Below is a small trained network, with its code and all its weights. Each question gives an input and a class and asks what happens when units are switched off, that is, made to give their printed mean instead of their output.

import numpy as np


def w(rows, s, z=0):
    codes = np.array(rows[::2]) - 128.0
    scale = np.full(codes.shape[1], s)
    scale[-1] = z or s
    return codes * scale


def norm(h):
    return h / np.sqrt((h * h).mean(-1, keepdims=True) + 1e-5)


def f(y):
    return y / 2 * (1 + np.tanh(0.7978845608 * (y + 0.044715 * y**3)))


def log_softmax(a):
    a = a - a.max(-1, keepdims=True)
    return a - np.log(np.exp(a).sum(-1, keepdims=True))


def net(x, mask):
    res = np.array(x, float).reshape(1, 2) / 4 @ E
    u = 0
    for l in range(4):
        y = f(norm(res) @ A[l][:, :-1].T + A[l][:, -1])
        res = res + np.where(mask[u : u + 5], y, B[l][:, -1]) @ B[l][:, :-1]
        u += 5
    return log_softmax(norm(res)[-1] @ U[:, :-1].T + U[:, -1])


A, B = {}, {}
E = w([
[67,127,254,181],'x0',
[127,86,106,157],'x1',
],0.0095)
A[0] = w([
[160,14,35,169,167],'0.n0',
[174,6,1,217,64],'0.n1',
[239,215,84,38,187],'0.n2',
[91,130,202,196,3],'0.n3',
[145,215,102,109,11],'0.n4',
],0.0074,0.0044)
B[0] = w([
[47,81,109,182,227],'0.n0',
[5,128,162,173,220],'0.n1',
[200,159,120,75,253],'0.n2',
[136,70,156,112,173],'0.n3',
[116,108,179,124,123],'0.n4',
],0.014,0.0061)
A[1] = w([
[218,223,2,158,97],'1.n0',
[103,33,49,206,137],'1.n1',
[181,58,153,169,3],'1.n2',
[200,44,26,163,190],'1.n3',
[136,96,119,254,19],'1.n4',
],0.0088,0.0048)
B[1] = w([
[3,126,241,197,235],'1.n0',
[152,69,36,86,255],'1.n1',
[142,125,123,20,117],'1.n2',
[57,51,54,209,199],'1.n3',
[251,195,121,239,148],'1.n4',
],0.0077,0.004)
A[2] = w([
[72,247,60,148,40],'2.n0',
[86,71,175,115,2],'2.n1',
[35,37,64,254,172],'2.n2',
[70,198,68,173,102],'2.n3',
[90,162,105,193,11],'2.n4',
],0.0083,0.0056)
B[2] = w([
[134,147,198,239,129],'2.n0',
[85,44,196,218,128],'2.n1',
[186,156,43,83,252],'2.n2',
[97,177,232,175,144],'2.n3',
[1,133,209,109,122],'2.n4',
],0.0098,0.011)
A[3] = w([
[184,147,171,87,177],'3.n0',
[92,124,7,72,22],'3.n1',
[129,104,40,93,109],'3.n2',
[73,79,172,126,3],'3.n3',
[141,130,90,176,207],'3.n4',
],0.014,0.0051)
B[3] = w([
[130,173,67,54,199],'3.n0',
[192,59,169,112,254],'3.n1',
[254,71,177,124,232],'3.n2',
[84,69,190,79,159],'3.n3',
[171,154,139,189,195],'3.n4',
],0.013,0.0074)
U = w([
[61,80,55,223,101],'0',
[193,239,60,39,167],'1',
[60,50,239,56,57],'2',
[234,33,59,208,255],'3',
[152,252,108,229,91],'4',
],0.016,0.0053)

Each question gives the input, the list of numbers given to net, and the class t.
The units are the neurons (one row each of A and B). Each row of codes is followed by its name. A weight is (code - 128) times the scale printed after its matrix; where a second scale follows, it is the last column's (A, B and U).
mask holds one flag per neuron, layer by layer. A switched-off neuron (its flag False) gives its mean, the last column of its row in B, instead of its output. The means were averaged over made-up inputs and are rounded, as every weight is.
A unit's drop is (log p(t) with every unit on - log p(t) with that unit switched off) / (log p(t) with every unit on - log p(t) with every unit switched off).
unit that matters most: the unit with the biggest drop
k most important neurons: the k neurons with the biggest drops, biggest first
k most important neurons of layer l: the k neurons of layer l with the biggest drops, biggest first
drop when u is switched off: that unit's drop, to one decimal
input [6,5], class 2: most important neuron : [0.n3]
input [3,-6], class 2: 4 most important neurons : [0.n2; 2.n2; 1.n4; 3.n3]
input [4,-2], class 2: 2 most important neurons : [2.n2; 0.n2]
input [5,3], class 2: 3 most important neurons : [2.n2; 0.n0; 0.n3]
input [1,-1], class 2: 3 most important neurons : [0.n2; 0.n0; 1.n3]
input [5,1], class 2: 3 most important neurons : [2.n2; 0.n0; 0.n2]
input [2,-6], class 1: 2 most important neurons of layer 0 : [0.n0; 0.n1]
input [-6,-4], class 4: 2 most important neurons : [0.n2; 1.n0]
input [6,2], class 2: 3 most important neurons : [0.n0; 2.n2; 0.n2]
input [2,-7], class 1: 2 most important neurons of layer 0 : [0.n0; 0.n1]
input [-5,-3], class 4: 3 most important neurons : [0.n2; 1.n0; 1.n1]
input [7,5], class 2: 3 most important neurons : [0.n0; 2.n2; 1.n3]
input [2,0], class 2: 3 most important neurons : [0.n2; 0.n0; 2.n2]
input [0,6], class 0: unit that matters most : 0.n1
input [-6,-3], class 4: 2 most important neurons : [0.n2; 1.n0]
input [4,-4], class 2: 2 most important neurons : [2.n2; 0.n2]
input [-8,-6], class 4: 3 most important neurons of layer 1 : [1.n1; 1.n0; 1.n3]
input [-2,-1], class 4: 2 most important neurons of layer 1 : [1.n1; 1.n3]
input [-8,-5], class 4: 3 most important neurons : [0.n2; 1.n0; 1.n1]
input [-3,-4], class 1: unit that matters most : 0.n2
input [-8,-4], class 4: 2 most important neurons of layer 2 : [2.n0; 2.n3]
input [3,-3], class 2: 2 most important neurons of layer 0 : [0.n2; 0.n0]
input [1,-3], class 1: drop when 0.n1 is switched off : 1.7
input [1,-5], class 1: drop when 3.n2 is switched off : 0.0
input [-1,8], class 0: drop when 0.n1 is switched off : 0.9
